Below is a small trained network, with its code and all its weights. Each question gives an input and a target symbol and asks what happens when units are switched off, that is, made to give their printed mean instead of their output.

import numpy as np


def w(rows, s, z=0):
    codes = np.array(rows[::2]) - 128.0
    scale = np.full(codes.shape[1], s)
    scale[-1] = z or s
    return codes * scale


def norm(h):
    return h / np.sqrt((h * h).mean(-1, keepdims=True) + 1e-5)


def f(y):
    return np.maximum(y, 0)


def softmax(a):
    e = np.exp(a - a.max(-1, keepdims=True))
    return e / e.sum(-1, keepdims=True)


def log_softmax(a):
    a = a - a.max(-1, keepdims=True)
    return a - np.log(np.exp(a).sum(-1, keepdims=True))


def net(x, mask):
    ids = ['αβγδεζηθλμξφψω'.index(c) for c in x.split()]
    T = len(ids)
    res = E[ids] + P[:T]
    r = norm(res)
    for j in range(2):
        rows = slice(3 * j, 3 * j + 3)
        q, k, v = (r @ M[0][rows].T for M in (Q, K, V))
        z = softmax(np.where(np.tri(T) > 0, q @ k.T / 3**0.5, -1e9)) @ v
        o = O[0][rows]
        res = res + np.where(mask[j], z, o[:, -1]) @ o[:, :-1]
    y = f(norm(res) @ A[0][:, :-1].T + A[0][:, -1])
    res = res + np.where(mask[2:18], y, B[0][:, -1]) @ B[0][:, :-1]
    return log_softmax(norm(res)[-1] @ U[:, :-1].T + U[:, -1])


Q, K, V, O, A, B = {}, {}, {}, {}, {}, {}
E = w([
[129,140,142,79,171],'α',
[162,180,159,190,106],'β',
[121,228,108,120,117],'γ',
[77,69,160,9,176],'δ',
[94,31,141,112,76],'ε',
[165,205,4,169,117],'ζ',
[65,95,133,163,183],'η',
[174,169,121,221,99],'θ',
[81,129,222,131,62],'λ',
[172,117,126,100,172],'μ',
[145,176,98,210,50],'ξ',
[133,110,91,157,160],'φ',
[171,132,143,150,134],'ψ',
[205,139,107,2,155],'ω',
],0.004)
P = w([
[183,183,109,200,94],'0',
[138,7,185,44,153],'1',
[169,179,92,167,63],'2',
[91,209,136,220,229],'3',
[128,7,174,43,148],'4',
[160,188,63,146,35],'5',
[75,211,132,213,235],'6',
[120,7,172,45,141],'7',
[148,187,54,129,17],'8',
[86,208,136,218,239],'9',
],0.0018)
Q[0] = w([
[101,103,132,116,146],'H0',
[157,43,199,90,37],'H0',
[162,37,170,72,2],'H0',
[133,173,117,121,162],'H1',
[149,176,135,151,217],'H1',
[121,101,139,133,105],'H1',
],0.0094)
K[0] = w([
[115,82,158,88,131],'H0',
[230,97,223,166,158],'H0',
[254,98,205,159,158],'H0',
[81,103,136,120,61],'H1',
[124,94,151,141,55],'H1',
[152,148,126,136,171],'H1',
],0.0075)
V[0] = w([
[162,172,5,80,36],'H0',
[124,53,82,166,224],'H0',
[171,181,178,65,136],'H0',
[87,73,138,172,127],'H1',
[100,150,161,67,38],'H1',
[180,179,212,171,168],'H1',
],0.0019)
O[0] = w([
[132,167,13,52,154,163],'H0',
[138,5,152,196,180,174],'H0',
[185,213,184,37,121,120],'H0',
[155,189,143,74,112,111],'H1',
[182,97,243,191,143,3],'H1',
[29,95,136,120,60,247],'H1',
],0.0016,0.00036)
A[0] = w([
[223,110,123,155,124,42],'N0',
[178,52,40,112,166,38],'N1',
[133,115,194,241,187,2],'N2',
[23,47,152,72,104,120],'N3',
[194,123,168,71,186,114],'N4',
[101,170,74,235,137,170],'N5',
[51,116,71,97,31,193],'N6',
[131,253,88,111,147,156],'N7',
[21,192,168,91,166,39],'N8',
[197,92,157,141,61,28],'N9',
[167,126,102,34,119,85],'N10',
[200,98,162,130,71,154],'N11',
[83,76,179,78,176,133],'N12',
[125,77,193,125,114,8],'N13',
[142,94,134,134,226,124],'N14',
[206,186,138,83,85,122],'N15',
],0.0039,0.0031)
B[0] = w([
[206,91,111,168,147,135],'N0',
[59,62,141,179,27,143],'N1',
[32,164,81,122,176,156],'N2',
[204,171,158,144,159,202],'N3',
[82,153,107,152,136,176],'N4',
[122,120,131,48,142,253],'N5',
[95,134,139,158,223,209],'N6',
[151,55,159,113,158,246],'N7',
[146,97,110,146,27,155],'N8',
[107,153,171,123,255,137],'N9',
[84,163,128,163,91,164],'N10',
[127,147,83,104,70,168],'N11',
[145,149,81,131,86,197],'N12',
[187,75,91,126,80,133],'N13',
[118,176,140,156,130,188],'N14',
[79,91,160,155,124,186],'N15',
],0.0053,0.0032)
U = w([
[66,48,206,132,114,73],'α',
[177,143,201,117,80,237],'β',
[156,125,191,22,171,74],'γ',
[159,254,126,113,123,125],'δ',
[179,131,166,225,190,123],'ε',
[188,133,34,99,178,42],'ζ',
[20,164,88,160,153,79],'η',
[205,141,97,156,92,253],'θ',
[85,186,202,169,86,163],'λ',
[117,77,112,217,80,184],'μ',
[104,172,67,170,64,191],'ξ',
[105,33,58,111,122,60],'φ',
[207,44,154,107,130,147],'ψ',
[98,131,109,48,62,171],'ω',
],0.013,0.0033)

Each question gives the input, a string of symbols that net reads in full, and the target symbol t.
The units are the heads (3 rows each of Q, K, V and O) and the neurons (one row each of A and B). Each row of codes is followed by its name. A weight is (code - 128) times the scale printed after its matrix; where a second scale follows, it is the last column's (O, A, B and U).
mask holds one flag per unit, heads first, then neurons. A switched-off unit (its flag False) gives its mean, the last column of its rows in O or B, instead of its output. The means were averaged over made-up inputs and are rounded, as every weight is.
A unit's drop is (log p(t) with every unit on - log p(t) with that unit switched off) / (log p(t) with every unit on - log p(t) with every unit switched off).
The circuit of an input: a set's keep is (log p(t) with only the set's units on - log p(t) with every unit switched off) / (log p(t) with every unit on - log p(t) with every unit switched off). Starting from the 12 units with the biggest drops (on a tie, the unit counted first), units are removed one at a time, each time the one whose removal leaves the highest keep (on an exact tie, the one counted first), for as long as the keep stays at least 0.8.
units of the circuit, in order: the units of the circuit, biggest drop first
unit that matters most: the unit with the biggest drop
top k neurons: the k neurons with the biggest drops, biggest first
which heads matter: for each layer, one digit per head in row order, 1 if its drop is at least 0.15 and else 0, layers parted by /
input β ε λ φ η η φ η ε ζ, target ζ: units of the circuit, in order : [N5 N7]
input ψ α θ α γ ω α, target γ: unit that matters most : N7
input η β ε η ζ γ γ ε φ, target φ: units of the circuit, in order : [N1 N5]
input α η η λ γ α ψ, target γ: units of the circuit, in order : [N5 N6]
input δ ξ η φ η α ω, target η: units of the circuit, in order : [N4 N10 N3]
input θ η η λ β, target λ: top 4 neurons : [N7 N5 N9 N11]
input γ η ω, target ω: units of the circuit, in order : [N10 N15 N3]
input η φ ω ω η δ η γ β, target β: top 4 neurons : [N5 N7 N11 N15]
input δ ψ η β, target η: units of the circuit, in order : [N2 N3]
input α δ ω ζ δ α γ λ μ, target μ: units of the circuit, in order : [N5 N15]
input δ ψ η α, target η: top 2 neurons : [N3 N2]
input φ η η μ, target η: which heads matter : 10
input λ η μ η ψ ζ ω γ, target α: which heads matter : 00
input ε η ω δ ψ α, target α: top 2 neurons : [N7 N15]
input η φ η γ η η ω, target η: which heads matter : 10
input γ ζ δ η ψ ω ε ζ φ, target φ: top 3 neurons : [N1 N3 N5]
input γ γ ξ η ψ, target θ: top 4 neurons : [N11 N7 N5 N6]
input η μ η α ω θ η γ η γ, target γ: top 2 neurons : [N7 N5]
input η η ε γ γ η μ δ α δ, target δ: top 3 neurons : [N3 N12 N7]
input β η φ α, target η: top 2 neurons : [N3 N8]
input φ φ η ε ξ, target η: top 3 neurons : [N6 N7 N3]
input γ α γ λ η ε μ ψ, target θ: top 3 neurons : [N11 N7 N5]
